Here is a tiny trained network, its code and every weight. The questions are about switching its units off for an input and a target symbol, where a switched-off unit gives its printed mean instead of its output.

import numpy as np


def w(rows, s, z=0):
    codes = np.array(rows[::2]) - 128.0
    scale = np.full(codes.shape[1], s)
    scale[-1] = z or s
    return codes * scale


def softmax(a):
    e = np.exp(a - a.max(-1, keepdims=True))
    return e / e.sum(-1, keepdims=True)


def log_softmax(a):
    a = a - a.max(-1, keepdims=True)
    return a - np.log(np.exp(a).sum(-1, keepdims=True))


def net(x, mask):
    ids = ['Λαβζξτ'.index(c) for c in x.split()]
    T = len(ids)
    res = E[ids] + P[:T]
    u = 0
    for l in range(3):
        r = res
        for j in range(2):
            rows = slice(4 * j, 4 * j + 4)
            q, k, v = (r @ M[l][rows].T for M in (Q, K, V))
            z = softmax(np.where(np.tri(T) > 0, q @ k.T / 4**0.5, -1e9)) @ v
            o = O[l][rows]
            res = res + np.where(mask[u + j], z, o[:, -1]) @ o[:, :-1]
        u += 2
    return log_softmax(res[-1] @ U[:, :-1].T + U[:, -1])


Q, K, V, O = {}, {}, {}, {}
E = w([
[98,162,129,101,47,108,200,150],'Λ',
[177,128,156,127,141,156,109,65],'α',
[78,167,171,187,111,147,129,122],'β',
[137,148,130,87,155,198,130,254],'ζ',
[126,46,122,138,84,102,125,132],'ξ',
[104,184,93,151,141,108,116,93],'τ',
],0.023)
P = w([
[247,101,214,149,159,112,207,146],'0',
[152,131,115,138,152,90,125,140],'1',
[139,137,116,127,142,76,92,151],'2',
[131,146,117,136,139,73,74,168],'3',
[123,119,116,142,121,112,120,136],'4',
[122,129,95,131,129,114,102,148],'5',
[131,143,82,111,130,129,79,147],'6',
[103,112,116,180,129,116,125,128],'7',
[104,122,102,150,143,124,108,129],'8',
[135,95,93,148,137,122,94,124],'9',
],0.011)
Q[0] = w([
[131,59,134,76,62,42,147,164],'L0H1',
[121,115,113,118,255,154,183,85],'L0H1',
[117,48,87,97,60,181,214,144],'L0H1',
[127,165,164,99,106,115,177,57],'L0H1',
[221,106,86,79,140,134,212,173],'L0H2',
[135,45,101,130,51,82,153,165],'L0H2',
[136,168,63,137,90,194,147,193],'L0H2',
[129,163,141,93,120,107,167,99],'L0H2',
],0.0087)
K[0] = w([
[103,77,159,122,104,129,83,62],'L0H1',
[172,88,195,116,192,127,164,107],'L0H1',
[103,166,104,128,119,165,151,5],'L0H1',
[102,183,168,94,121,137,166,123],'L0H1',
[196,133,153,89,138,83,139,181],'L0H2',
[138,158,125,52,101,144,138,135],'L0H2',
[149,121,95,82,109,108,87,166],'L0H2',
[65,115,149,109,98,95,182,141],'L0H2',
],0.011)
V[0] = w([
[221,239,72,71,76,13,176,153],'L0H1',
[136,82,90,170,173,65,174,241],'L0H1',
[26,161,186,68,72,104,159,40],'L0H1',
[88,117,83,94,212,29,127,184],'L0H1',
[178,91,66,9,102,99,41,114],'L0H2',
[175,215,185,75,117,59,211,67],'L0H2',
[218,210,176,68,134,136,167,98],'L0H2',
[119,135,189,77,2,248,55,156],'L0H2',
],0.0055)
O[0] = w([
[119,80,94,254,118,140,114,227,161],'L0H1',
[165,210,174,167,130,183,93,120,218],'L0H1',
[134,165,42,133,90,9,141,175,67],'L0H1',
[221,150,82,158,73,152,38,134,133],'L0H1',
[103,39,126,162,120,150,202,117,3],'L0H2',
[117,160,85,166,149,121,190,65,131],'L0H2',
[66,175,102,96,195,119,166,15,133],'L0H2',
[10,105,153,51,98,48,105,126,174],'L0H2',
],0.007,0.0053)
Q[1] = w([
[88,148,128,161,86,185,196,168],'L1H1',
[160,140,159,203,188,128,119,111],'L1H1',
[68,134,65,249,158,123,66,112],'L1H1',
[144,126,120,170,101,152,51,132],'L1H1',
[165,50,100,75,96,98,221,153],'L1H2',
[160,106,91,113,169,87,128,121],'L1H2',
[56,132,158,167,137,205,131,177],'L1H2',
[115,59,98,1,154,115,217,207],'L1H2',
],0.0083)
K[1] = w([
[52,128,116,206,75,182,48,70],'L1H1',
[215,162,153,171,97,115,225,31],'L1H1',
[171,195,161,170,43,214,179,187],'L1H1',
[249,115,255,103,123,85,161,171],'L1H1',
[92,144,28,144,62,133,62,181],'L1H2',
[130,60,104,181,165,77,166,92],'L1H2',
[76,159,18,192,59,81,93,180],'L1H2',
[100,193,107,45,67,120,54,80],'L1H2',
],0.0061)
V[1] = w([
[125,84,95,93,124,168,134,75],'L1H1',
[143,93,147,62,191,135,169,121],'L1H1',
[94,38,147,168,211,79,121,141],'L1H1',
[139,118,161,71,74,96,172,84],'L1H1',
[104,194,121,40,150,148,167,91],'L1H2',
[118,254,114,140,189,216,128,134],'L1H2',
[61,157,68,137,45,114,64,206],'L1H2',
[153,21,125,136,129,159,189,91],'L1H2',
],0.0088)
O[1] = w([
[38,103,84,156,100,94,129,157,23],'L1H1',
[204,120,149,215,117,86,193,155,92],'L1H1',
[38,158,134,158,180,255,139,93,84],'L1H1',
[83,157,155,171,12,169,139,154,87],'L1H1',
[81,93,159,165,186,110,142,144,164],'L1H2',
[122,176,130,178,203,126,118,147,255],'L1H2',
[176,117,92,23,140,118,155,65,24],'L1H2',
[101,96,107,113,64,116,83,158,77],'L1H2',
],0.0063,0.0071)
Q[2] = w([
[134,177,171,147,134,102,126,101],'L2H1',
[130,143,151,162,115,106,4,81],'L2H1',
[144,164,180,159,146,136,96,131],'L2H1',
[122,84,136,146,99,141,185,93],'L2H1',
[123,166,174,110,121,165,150,174],'L2H2',
[88,163,86,158,130,106,127,63],'L2H2',
[111,196,144,110,149,133,157,213],'L2H2',
[120,130,113,115,148,135,201,126],'L2H2',
],0.013)
K[2] = w([
[102,83,162,127,146,116,237,63],'L2H1',
[161,205,182,169,115,67,145,116],'L2H1',
[195,142,146,214,147,167,166,167],'L2H1',
[93,114,81,133,125,85,109,68],'L2H1',
[104,188,198,154,211,224,113,145],'L2H2',
[184,147,97,178,100,2,163,187],'L2H2',
[107,130,118,138,114,239,85,145],'L2H2',
[71,154,17,100,185,99,150,135],'L2H2',
],0.0094)
V[2] = w([
[149,40,207,30,95,139,189,254],'L2H1',
[158,119,197,53,196,212,13,59],'L2H1',
[51,82,164,106,135,180,199,95],'L2H1',
[159,104,25,154,149,213,139,122],'L2H1',
[146,27,9,186,173,165,196,160],'L2H2',
[39,154,53,81,194,110,94,160],'L2H2',
[144,25,99,92,149,48,126,171],'L2H2',
[137,85,132,144,74,48,125,84],'L2H2',
],0.0076)
O[2] = w([
[97,204,163,175,145,112,69,23,105],'L2H1',
[115,108,151,174,153,190,174,159,89],'L2H1',
[66,93,110,124,200,74,89,120,113],'L2H1',
[116,114,233,113,62,56,69,254,58],'L2H1',
[124,121,142,161,98,103,60,160,22],'L2H2',
[175,122,155,200,152,93,185,111,81],'L2H2',
[120,183,202,169,142,181,149,126,2],'L2H2',
[83,127,147,120,205,166,184,133,51],'L2H2',
],0.0086,0.011)
U = w([
[154,220,105,136,62,34,120,92,26],'Λ',
[13,155,86,161,180,86,100,187,94],'α',
[52,175,29,148,205,207,177,156,120],'β',
[102,251,160,215,173,143,108,170,202],'ζ',
[3,213,107,135,58,212,135,157,251],'ξ',
[110,188,104,145,112,115,138,224,43],'τ',
],0.0039,0.0021)

Each question gives the input, a string of symbols that net reads in full, and the target symbol t.
The units are the heads (4 rows each of Q, K, V and O). Each row of codes is followed by its name. A weight is (code - 128) times the scale printed after its matrix; where a second scale follows, it is the last column's (O and U).
mask holds one flag per head, layer by layer. A switched-off head (its flag False) gives its mean, the last column of its rows in O, instead of its output. The means were averaged over made-up inputs and are rounded, as every weight is.
A unit's drop is (log p(t) with every unit on - log p(t) with that unit switched off) / (log p(t) with every unit on - log p(t) with every unit switched off).
The circuit of an input: a set's keep is (log p(t) with only the set's units on - log p(t) with every unit switched off) / (log p(t) with every unit on - log p(t) with every unit switched off). Starting from all 6 units, units are removed one at a time, each time the one whose removal leaves the highest keep (on an exact tie, the one counted first), for as long as the keep stays at least 0.8.
circuit, biggest first: the units of the circuit, biggest drop first
most important unit: the unit with the biggest drop
heads that matter: for each layer, one digit per head in row order, 1 if its drop is at least 0.15 and else 0, layers parted by /
input β α τ, target β: circuit, biggest first : L2H1; L0H2
input β τ ξ β Λ, target Λ: most important unit : L1H2
input Λ β β ξ β α, target Λ: circuit, biggest first : L2H1; L1H1
input ξ ξ β ξ, target ξ: heads that matter : 00 / 01 / 01
input Λ Λ β, target Λ: circuit, biggest first : L2H1; L0H1
input ξ ξ τ τ ξ, target ξ: circuit, biggest first : L2H2; L1H2; L0H2
input ξ ζ Λ β τ ζ, target Λ: circuit, biggest first : L2H2; L1H2
input α Λ β β β ξ α, target α: heads that matter : 11 / 11 / 10
input τ β β α β β τ τ, target τ: circuit, biggest first : L2H1; L0H2
input Λ Λ β ζ ζ ζ β β β, target Λ: heads that matter : 00 / 00 / 10
input ζ Λ ξ ζ, target Λ: circuit, biggest first : L1H2; L2H2
input β α β α ζ Λ ζ α, target β: heads that matter : 01 / 00 / 10
input ξ ζ τ ζ ξ, target ζ: circuit, biggest first : L2H2; L1H1; L0H1
input ξ α β β β Λ ξ α, target ξ: heads that matter : 01 / 01 / 01
input α β ξ ξ, target α: most important unit : L0H1
input ξ ξ ξ α, target ξ: heads that matter : 00 / 01 / 01
input Λ Λ ζ ξ, target Λ: circuit, biggest first : L2H1; L0H1
input Λ Λ τ ξ, target Λ: circuit, biggest first : L2H1; L1H1
input τ α β ξ, target τ: heads that matter : 01 / 01 / 10
input Λ α ζ β α Λ ξ ζ ξ τ, target Λ: most important unit : L2H1
input β ζ β ζ τ, target β: circuit, biggest first : L2H1; L0H2; L1H2
input τ τ Λ ζ τ ζ β Λ, target ζ: heads that matter : 11 / 11 / 11
input β β ξ, target β: heads that matter : 01 / 00 / 10
input ζ α Λ τ τ α, target ζ: heads that matter : 10 / 11 / 10
input τ Λ ξ, target τ: circuit, biggest first : L2H1; L0H2; L1H2
input Λ α ξ ζ β α, target Λ: circuit, biggest first : L2H1; L0H1
input ξ β τ ξ ξ β β ζ, target ζ: heads that matter : 01 / 00 / 11
